Below are the code and all the weights of a small trained network. Each question names an input and a class and asks about switching units off, where a switched-off unit gives its printed mean instead of its output.

import numpy as np


def w(rows, s, z=0):
    codes = np.array(rows[::2]) - 128.0
    scale = np.full(codes.shape[1], s)
    scale[-1] = z or s
    return codes * scale


def f(y):
    return np.maximum(y, 0)


def log_softmax(a):
    a = a - a.max(-1, keepdims=True)
    return a - np.log(np.exp(a).sum(-1, keepdims=True))


def net(x, mask):
    res = np.array(x, float).reshape(1, 4) / 4 @ E
    y = f(res @ A[0][:, :-1].T + A[0][:, -1])
    res = res + np.where(mask, y, B[0][:, -1]) @ B[0][:, :-1]
    return log_softmax(res[-1] @ U[:, :-1].T + U[:, -1])


A, B = {}, {}
E = w([
[254,77,92,39],'x0',
[145,84,42,242],'x1',
[180,65,234,204],'x2',
[38,3,111,71],'x3',
],0.009)
A[0] = w([
[189,225,162,131,119],'neuron 1',
[189,202,137,149,99],'neuron 2',
[111,179,95,80,42],'neuron 3',
[127,130,53,156,114],'neuron 4',
[116,52,157,120,22],'neuron 5',
[3,178,164,173,132],'neuron 6',
[101,181,114,68,97],'neuron 7',
[172,110,203,164,45],'neuron 8',
[173,212,119,171,73],'neuron 9',
[109,167,153,51,83],'neuron 10',
[195,109,126,78,103],'neuron 11',
[165,84,90,189,55],'neuron 12',
[171,40,197,201,100],'neuron 13',
[139,97,193,176,54],'neuron 14',
[142,116,207,104,94],'neuron 15',
[118,154,19,137,62],'neuron 16',
[219,91,95,61,171],'neuron 17',
[141,118,200,120,124],'neuron 18',
[173,97,141,120,107],'neuron 19',
[82,144,172,175,124],'neuron 20',
[67,49,135,84,97],'neuron 21',
[112,96,121,107,130],'neuron 22',
[155,81,125,201,76],'neuron 23',
[94,160,19,123,53],'neuron 24',
[145,119,83,122,72],'neuron 25',
[127,160,230,52,1],'neuron 26',
[118,80,158,129,84],'neuron 27',
[179,156,154,168,74],'neuron 28',
],0.015,0.0041)
B[0] = w([
[63,89,68,110,241],'neuron 1',
[72,110,91,121,219],'neuron 2',
[91,172,161,48,180],'neuron 3',
[104,94,228,205,173],'neuron 4',
[98,133,100,107,175],'neuron 5',
[201,170,77,161,248],'neuron 6',
[130,144,195,104,193],'neuron 7',
[128,158,148,43,193],'neuron 8',
[99,83,94,124,218],'neuron 9',
[137,90,184,190,199],'neuron 10',
[183,176,95,177,201],'neuron 11',
[132,118,169,224,185],'neuron 12',
[96,171,153,72,234],'neuron 13',
[132,155,137,89,185],'neuron 14',
[120,155,165,141,187],'neuron 15',
[100,144,161,97,186],'neuron 16',
[149,182,89,154,241],'neuron 17',
[106,158,175,105,183],'neuron 18',
[133,191,110,147,172],'neuron 19',
[166,196,93,162,192],'neuron 20',
[64,96,48,107,207],'neuron 21',
[92,128,103,166,159],'neuron 22',
[118,110,176,136,188],'neuron 23',
[111,177,173,65,191],'neuron 24',
[133,160,140,156,151],'neuron 25',
[111,85,163,245,219],'neuron 26',
[72,112,114,87,165],'neuron 27',
[90,101,108,95,185],'neuron 28',
],0.012,0.014)
U = w([
[55,76,37,95,108],'0',
[123,165,193,58,100],'1',
[206,193,56,151,87],'2',
[114,95,206,175,192],'3',
[138,117,106,116,253],'4',
[176,6,160,131,100],'5',
[178,43,144,148,95],'6',
],0.014,0.012)

Each question gives the input, the list of numbers given to net, and the class t.
The units are the neurons (one row each of A and B). Each row of codes is followed by its name. A weight is (code - 128) times the scale printed after its matrix; where a second scale follows, it is the last column's (A, B and U).
mask holds one flag per neuron, in row order. A switched-off neuron (its flag False) gives its mean, the last column of its row in B, instead of its output. The means were averaged over made-up inputs and are rounded, as every weight is.
A unit's drop is (log p(t) with every unit on - log p(t) with that unit switched off) / (log p(t) with every unit on - log p(t) with every unit switched off).
The circuit of an input: a set's keep is (log p(t) with only the set's units on - log p(t) with every unit switched off) / (log p(t) with every unit on - log p(t) with every unit switched off). Starting from the 12 units with the biggest drops (on a tie, the unit counted first), units are removed one at a time, each time the one whose removal leaves the highest keep (on an exact tie, the one counted first), for as long as the keep stays at least 0.8.
units of the circuit, in order: the units of the circuit, biggest drop first
most important unit: the unit with the biggest drop
top k neurons: the k neurons with the biggest drops, biggest first
drop when u is switched off: that unit's drop, to one decimal
input [-5,-6,-8,1], class 1: most important unit : neuron 3
input [-2,0,-4,2], class 1: top 3 neurons : [neuron 1; neuron 26; neuron 24]
input [5,3,0,4], class 2: top 2 neurons : [neuron 1; neuron 17]
input [-7,-5,-5,-6], class 2: top 2 neurons : [neuron 6; neuron 20]
input [-5,-2,-4,0], class 2: top 2 neurons : [neuron 6; neuron 13]
input [-2,2,0,2], class 4: top 4 neurons : [neuron 1; neuron 26; neuron 17; neuron 11]
input [-6,-8,1,-8], class 0: top 2 neurons : [neuron 1; neuron 2]
input [7,-2,-7,-1], class 1: top 3 neurons : [neuron 3; neuron 6; neuron 7]
input [-7,5,8,7], class 1: top 2 neurons : [neuron 13; neuron 1]
input [5,-6,-5,4], class 3: top 3 neurons : [neuron 10; neuron 26; neuron 6]
input [-6,-3,-8,7], class 1: top 3 neurons : [neuron 24; neuron 7; neuron 1]
input [5,6,1,-5], class 3: top 3 neurons : [neuron 12; neuron 4; neuron 6]
input [8,1,-2,-8], class 0: top 2 neurons : [neuron 1; neuron 2]
input [4,8,0,7], class 3: units of the circuit, in order : [neuron 12]
input [6,-7,1,5], class 3: top 2 neurons : [neuron 26; neuron 6]
input [7,-5,-5,1], class 2: top 2 neurons : [neuron 17; neuron 11]
input [-7,0,4,-5], class 2: top 2 neurons : [neuron 6; neuron 20]
input [-8,4,8,-8], class 0: drop when neuron 28 is switched off : 0.4
input [1,-7,-8,7], class 1: drop when neuron 10 is switched off : 0.3
input [-1,4,5,1], class 1: drop when neuron 13 is switched off : 0.4
input [-2,6,2,3], class 3: drop when neuron 10 is switched off : 0.0
input [6,4,-3,4], class 2: most important unit : neuron 17
